Below are the code and all the weights of a small trained network. Each question names an input and a class and asks about switching units off, where a switched-off unit gives its printed mean instead of its output.

import numpy as np


def w(rows, s, z=0):
    codes = np.array(rows[::2]) - 128.0
    scale = np.full(codes.shape[1], s)
    scale[-1] = z or s
    return codes * scale


def f(y):
    return np.maximum(y, 0)


def log_softmax(a):
    a = a - a.max(-1, keepdims=True)
    return a - np.log(np.exp(a).sum(-1, keepdims=True))


def net(x, mask):
    res = np.array(x, float).reshape(1, 5) / 4 @ E
    y = f(res @ A[0][:, :-1].T + A[0][:, -1])
    res = res + np.where(mask, y, B[0][:, -1]) @ B[0][:, :-1]
    return log_softmax(res[-1] @ U[:, :-1].T + U[:, -1])


A, B = {}, {}
E = w([
[139,138,51,222,140,90,2],'x0',
[211,202,125,81,242,87,123],'x1',
[211,50,43,102,118,167,144],'x2',
[224,217,165,194,47,182,152],'x3',
[97,183,70,161,225,218,140],'x4',
],0.0093)
A[0] = w([
[94,143,89,134,182,244,129,61],'N1',
[96,85,129,95,171,119,122,127],'N2',
[176,159,127,119,119,135,141,116],'N3',
[190,87,150,131,89,61,135,97],'N4',
[113,152,165,156,173,162,108,155],'N5',
[109,99,95,164,106,175,151,162],'N6',
[123,118,152,37,149,162,193,61],'N7',
[64,160,187,150,108,102,109,131],'N8',
[64,107,99,85,141,98,137,131],'N9',
[183,54,53,133,137,183,167,93],'N10',
[73,105,112,130,194,190,118,107],'N11',
[72,97,108,96,167,120,119,120],'N12',
[83,125,178,160,112,146,126,147],'N13',
[179,165,108,71,169,91,144,251],'N14',
[131,117,65,190,177,107,88,99],'N15',
[85,180,156,111,133,112,178,123],'N16',
[167,82,113,108,118,148,119,165],'N17',
[158,166,176,148,103,170,162,2],'N18',
[177,182,155,176,84,165,142,168],'N19',
[61,73,120,165,63,167,107,113],'N20',
[150,95,172,125,146,160,213,65],'N21',
[154,87,171,96,100,70,121,171],'N22',
[156,156,148,194,80,146,154,186],'N23',
[117,104,158,86,112,26,95,185],'N24',
[98,91,101,156,89,149,141,170],'N25',
[62,184,155,146,135,104,120,189],'N26',
[101,91,123,154,88,165,180,159],'N27',
[197,163,143,110,178,75,141,215],'N28',
[188,108,144,146,110,116,8,140],'N29',
[139,133,67,199,140,113,102,23],'N30',
[118,128,108,177,116,103,61,125],'N31',
],0.013,0.0018)
B[0] = w([
[80,58,198,235,112,190,164,253],'N1',
[176,182,61,90,156,128,132,202],'N2',
[144,133,80,110,174,146,96,181],'N3',
[96,88,176,196,130,171,146,208],'N4',
[161,123,162,162,141,158,138,192],'N5',
[101,170,143,108,171,106,90,183],'N6',
[120,179,107,159,104,64,155,231],'N7',
[166,116,164,116,172,104,112,196],'N8',
[207,138,88,75,162,148,138,206],'N9',
[216,100,200,115,149,80,95,243],'N10',
[150,106,116,169,149,165,177,221],'N11',
[169,110,74,104,139,142,142,209],'N12',
[118,144,140,149,170,103,88,174],'N13',
[69,172,142,165,168,168,58,237],'N14',
[158,156,122,170,91,118,135,230],'N15',
[157,150,157,122,114,110,136,194],'N16',
[200,116,215,100,192,111,97,188],'N17',
[161,128,73,151,152,119,132,197],'N18',
[194,88,58,107,173,151,164,232],'N19',
[89,167,112,145,168,141,116,216],'N20',
[135,204,127,168,35,65,163,201],'N21',
[82,117,120,187,153,162,167,203],'N22',
[157,91,73,80,157,177,116,211],'N23',
[128,85,112,164,139,187,166,225],'N24',
[115,149,122,112,182,149,93,184],'N25',
[254,95,168,109,168,111,105,202],'N26',
[103,202,121,153,151,152,74,186],'N27',
[66,129,123,130,140,170,68,233],'N28',
[140,180,133,170,111,129,174,234],'N29',
[145,162,111,176,53,103,135,209],'N30',
[157,174,137,130,70,112,158,212],'N31',
],0.0092,0.012)
U = w([
[172,90,44,108,154,156,172,101],'0',
[115,59,204,186,135,190,213,161],'1',
[144,205,143,170,87,45,177,86],'2',
[198,88,249,128,167,73,77,108],'3',
[83,171,139,141,170,137,41,167],'4',
[143,132,151,91,117,188,143,254],'5',
[40,84,135,45,98,114,108,11],'6',
[69,55,156,95,61,90,102,26],'7',
],0.012,0.0042)

Each question gives the input, the list of numbers given to net, and the class t.
The units are the neurons (one row each of A and B). Each row of codes is followed by its name. A weight is (code - 128) times the scale printed after its matrix; where a second scale follows, it is the last column's (A, B and U).
mask holds one flag per neuron, in row order. A switched-off neuron (its flag False) gives its mean, the last column of its row in B, instead of its output. The means were averaged over made-up inputs and are rounded, as every weight is.
A unit's drop is (log p(t) with every unit on - log p(t) with that unit switched off) / (log p(t) with every unit on - log p(t) with every unit switched off).
The circuit of an input: a set's keep is (log p(t) with only the set's units on - log p(t) with every unit switched off) / (log p(t) with every unit on - log p(t) with every unit switched off). Starting from the 12 units with the biggest drops (on a tie, the unit counted first), units are removed one at a time, each time the one whose removal leaves the highest keep (on an exact tie, the one counted first), for as long as the keep stays at least 0.8.
circuit, biggest first: the units of the circuit, biggest drop first
top k neurons: the k neurons with the biggest drops, biggest first
drop when u is switched off: that unit's drop, to one decimal
input [-7,8,2,2,7], class 4: circuit, biggest first -> (N14)
input [-3,5,1,-3,-4], class 4: circuit, biggest first -> (N14, N28)
input [0,-8,-5,8,-3], class 0: top 2 neurons -> (N19, N23)
input [-3,1,-6,-4,1], class 3: top 2 neurons -> (N26, N19)
input [-5,3,-8,-8,6], class 0: top 2 neurons -> (N12, N2)
input [6,7,-5,3,-8], class 1: circuit, biggest first -> (N24, N4)
input [8,5,8,-3,4], class 2: circuit, biggest first -> (N30, N15)
input [-4,1,0,4,3], class 0: circuit, biggest first -> (N19, N18)
input [3,8,-8,2,3], class 3: top 2 neurons -> (N26, N5)
input [2,5,-3,-2,-4], class 4: circuit, biggest first -> (N28, N10)
input [7,2,4,-3,-7], class 1: circuit, biggest first -> (N24, N4)
input [8,-7,4,-3,-6], class 2: top 2 neurons -> (N31, N29)
input [-8,7,-6,-6,-1], class 2: top 3 neurons -> (N7, N21, N16)
input [-1,7,8,-2,-2], class 3: circuit, biggest first -> (N10)
input [-1,5,3,-3,-3], class 4: circuit, biggest first -> (N14, N28)
input [-7,-1,8,-3,8], class 1: top 2 neurons -> (N1, N11)
input [5,-3,-8,-7,3], class 3: top 3 neurons -> (N26, N8, N19)
input [-8,-1,3,-6,4], class 2: top 2 neurons -> (N7, N21)
input [8,-3,-7,1,5], class 2: top 2 neurons -> (N30, N31)
input [-2,-5,-8,-5,-2], class 3: top 2 neurons -> (N26, N8)
input [-8,-1,-1,5,-3], class 2: circuit, biggest first -> (N21)
input [3,0,-5,-8,-7], class 0: top 3 neurons -> (N1, N9, N2)
input [-3,-7,4,-6,4], class 4: top 2 neurons -> (N27, N6)
input [3,4,1,5,-7], class 1: drop when N4 is switched off -> 0.6
input [-6,-2,2,8,7], class 0: drop when N18 is switched off -> 0.2
